Below are the code and all the weights of a small trained network. Each question names an input and a target symbol and asks about switching units off, where a switched-off unit gives its printed mean instead of its output.

import numpy as np


def w(rows, s, z=0):
    codes = np.array(rows[::2]) - 128.0
    scale = np.full(codes.shape[1], s)
    scale[-1] = z or s
    return codes * scale


def norm(h):
    return h / np.sqrt((h * h).mean(-1, keepdims=True) + 1e-5)


def softmax(a):
    e = np.exp(a - a.max(-1, keepdims=True))
    return e / e.sum(-1, keepdims=True)


def log_softmax(a):
    a = a - a.max(-1, keepdims=True)
    return a - np.log(np.exp(a).sum(-1, keepdims=True))


def net(x, mask):
    ids = ['αβγδζηθλμπτφψω'.index(c) for c in x.split()]
    T = len(ids)
    res = E[ids] + P[:T]
    u = 0
    for l in range(2):
        r = norm(res)
        for j in range(3):
            rows = slice(2 * j, 2 * j + 2)
            q, k, v = (r @ M[l][rows].T for M in (Q, K, V))
            z = softmax(np.where(np.tri(T) > 0, q @ k.T / 2**0.5, -1e9)) @ v
            o = O[l][rows]
            res = res + np.where(mask[u + j], z, o[:, -1]) @ o[:, :-1]
        u += 3
    return log_softmax(norm(res)[-1] @ U[:, :-1].T + U[:, -1])


Q, K, V, O = {}, {}, {}, {}
E = w([
[179,59,75,135,186,29,155],'α',
[97,29,195,216,137,51,81],'β',
[152,101,136,110,118,135,176],'γ',
[136,214,81,89,47,196,206],'δ',
[110,76,124,115,151,28,225],'ζ',
[131,39,83,126,71,252,209],'η',
[130,180,133,160,240,126,154],'θ',
[229,65,16,171,136,168,90],'λ',
[192,59,70,57,197,141,108],'μ',
[155,57,10,141,143,159,144],'π',
[118,199,164,92,100,186,248],'τ',
[251,175,203,161,110,108,182],'φ',
[196,149,164,87,219,110,182],'ψ',
[169,127,106,195,118,37,144],'ω',
],0.017)
P = w([
[152,86,64,174,164,142,247],'0',
[129,96,79,147,140,130,212],'1',
[119,96,103,159,137,140,180],'2',
[107,113,88,138,122,128,171],'3',
[103,119,92,139,121,125,154],'4',
[100,126,96,128,103,123,145],'5',
[96,125,97,140,113,133,123],'6',
[89,134,98,134,109,134,117],'7',
[87,140,96,129,107,132,107],'8',
[91,158,94,127,97,126,90],'9',
[92,152,98,124,99,127,91],'10',
[87,151,96,126,90,139,87],'11',
],0.013)
Q[0] = w([
[216,115,77,165,80,121,129],'0.h1',
[135,156,71,103,149,189,174],'0.h1',
[126,109,108,2,169,134,136],'0.h2',
[94,58,252,115,126,130,9],'0.h2',
[147,137,194,78,109,148,87],'0.h3',
[73,105,167,125,117,149,82],'0.h3',
],0.015)
K[0] = w([
[208,123,108,136,89,124,109],'0.h1',
[123,170,111,82,159,181,108],'0.h1',
[98,138,114,97,128,154,94],'0.h2',
[89,58,98,175,162,142,255],'0.h2',
[151,107,102,163,149,145,176],'0.h3',
[138,91,120,121,105,162,177],'0.h3',
],0.018)
V[0] = w([
[188,60,220,112,36,102,126],'0.h1',
[206,192,126,119,101,200,19],'0.h1',
[57,109,48,218,130,106,202],'0.h2',
[63,53,63,102,151,125,208],'0.h2',
[9,124,91,78,84,119,20],'0.h3',
[135,130,82,215,89,83,154],'0.h3',
],0.014)
O[0] = w([
[127,101,98,36,98,103,158,91],'0.h1',
[226,206,89,122,130,55,74,1],'0.h1',
[63,157,62,165,108,113,158,232],'0.h2',
[99,149,56,89,254,125,114,192],'0.h2',
[14,92,117,69,120,142,74,8],'0.h3',
[88,134,52,168,137,84,162,228],'0.h3',
],0.0095,0.016)
Q[1] = w([
[166,75,131,191,120,79,169],'1.h1',
[97,128,91,177,138,142,137],'1.h1',
[53,217,83,106,124,112,150],'1.h2',
[120,216,242,5,103,233,46],'1.h2',
[103,161,179,59,146,158,51],'1.h3',
[94,221,188,62,96,146,113],'1.h3',
],0.019)
K[1] = w([
[137,151,136,174,55,118,59],'1.h1',
[112,122,77,131,95,147,72],'1.h1',
[163,179,111,112,134,211,117],'1.h2',
[253,51,56,142,250,184,146],'1.h2',
[126,66,89,156,155,91,195],'1.h3',
[131,89,116,167,117,127,208],'1.h3',
],0.019)
V[1] = w([
[149,140,97,168,177,27,4],'1.h1',
[104,137,197,86,118,15,222],'1.h1',
[137,21,57,255,61,64,95],'1.h2',
[180,70,119,141,188,152,189],'1.h2',
[49,236,201,182,151,166,141],'1.h3',
[118,58,177,161,235,116,55],'1.h3',
],0.022)
O[1] = w([
[173,137,47,187,134,241,227,85],'1.h1',
[144,152,226,193,167,46,207,121],'1.h1',
[84,252,183,144,45,148,68,249],'1.h2',
[212,140,155,56,133,132,57,218],'1.h2',
[163,44,103,234,160,150,29,171],'1.h3',
[97,215,218,122,201,219,109,103],'1.h3',
],0.012,0.023)
U = w([
[187,221,77,156,186,85,92,241],'α',
[66,95,151,120,80,183,111,255],'β',
[155,146,111,132,160,127,124,34],'γ',
[160,83,53,173,85,102,97,49],'δ',
[64,78,127,151,203,114,186,149],'ζ',
[84,122,77,34,106,112,20,70],'η',
[152,95,154,246,158,216,46,68],'θ',
[172,187,54,123,90,211,187,110],'λ',
[135,223,176,47,175,193,137,88],'μ',
[121,170,38,124,161,167,80,52],'π',
[183,42,116,139,157,146,130,104],'τ',
[220,114,201,129,44,125,168,140],'φ',
[224,125,199,118,151,180,102,115],'ψ',
[96,241,104,254,84,113,143,31],'ω',
],0.008,0.0079)

Each question gives the input, a string of symbols that net reads in full, and the target symbol t.
The units are the heads (2 rows each of Q, K, V and O). Each row of codes is followed by its name. A weight is (code - 128) times the scale printed after its matrix; where a second scale follows, it is the last column's (O and U).
mask holds one flag per head, layer by layer. A switched-off head (its flag False) gives its mean, the last column of its rows in O, instead of its output. The means were averaged over made-up inputs and are rounded, as every weight is.
A unit's drop is (log p(t) with every unit on - log p(t) with that unit switched off) / (log p(t) with every unit on - log p(t) with every unit switched off).
The circuit of an input: a set's keep is (log p(t) with only the set's units on - log p(t) with every unit switched off) / (log p(t) with every unit on - log p(t) with every unit switched off). Starting from all 6 units, units are removed one at a time, each time the one whose removal leaves the highest keep (on an exact tie, the one counted first), for as long as the keep stays at least 0.8.
units of the circuit, in order: the units of the circuit, biggest drop first
unit that matters most: the unit with the biggest drop
which heads matter: for each layer, one digit per head in row order, 1 if its drop is at least 0.15 and else 0, layers parted by /
input π η ζ ζ ζ, target ζ: unit that matters most -> 0.h2
input η π ζ η ζ μ η π, target μ: units of the circuit, in order -> (1.h3; 0.h2)
input α ω η ζ ζ η θ γ λ γ, target λ: which heads matter -> 100 / 100
input ψ ζ ζ δ θ α, target θ: units of the circuit, in order -> (1.h3; 0.h1)
input η θ μ η, target μ: which heads matter -> 010 / 001
input η ζ β ζ π ζ τ λ ζ α, target λ: units of the circuit, in order -> (0.h1; 1.h1)
input ψ ζ θ ω ω ζ η ζ θ θ, target θ: which heads matter -> 000 / 001
input ζ φ γ ω δ η θ η, target θ: units of the circuit, in order -> (0.h1; 1.h3)
input ζ ω β ζ β β η, target η: units of the circuit, in order -> (1.h1; 0.h3)
input φ μ μ ζ θ ζ φ η μ μ ψ ζ, target μ: units of the circuit, in order -> (1.h3; 0.h2; 0.h3)
input τ ζ β α ω β π ζ ζ β ζ ω, target β: which heads matter -> 001 / 000
input θ η ω η φ α, target φ: which heads matter -> 010 / 000
input η β η ζ, target η: units of the circuit, in order -> (1.h1; 0.h1)
input η ζ ζ ζ μ ζ, target μ: unit that matters most -> 1.h3
input γ λ ψ ζ ζ μ λ ζ, target λ: units of the circuit, in order -> (1.h1; 0.h1)
input θ ζ λ ω δ λ ψ, target λ: units of the circuit, in order -> (0.h1; 1.h1)
input γ ζ ζ, target ζ: units of the circuit, in order -> (0.h2; 0.h1)
input ζ ζ η ζ η π ω ζ α ω ψ α, target ω: which heads matter -> 001 / 110
input α θ ζ φ φ β θ ζ β, target θ: which heads matter -> 101 / 001
input ω ζ η β ζ ψ ζ, target β: unit that matters most -> 0.h1
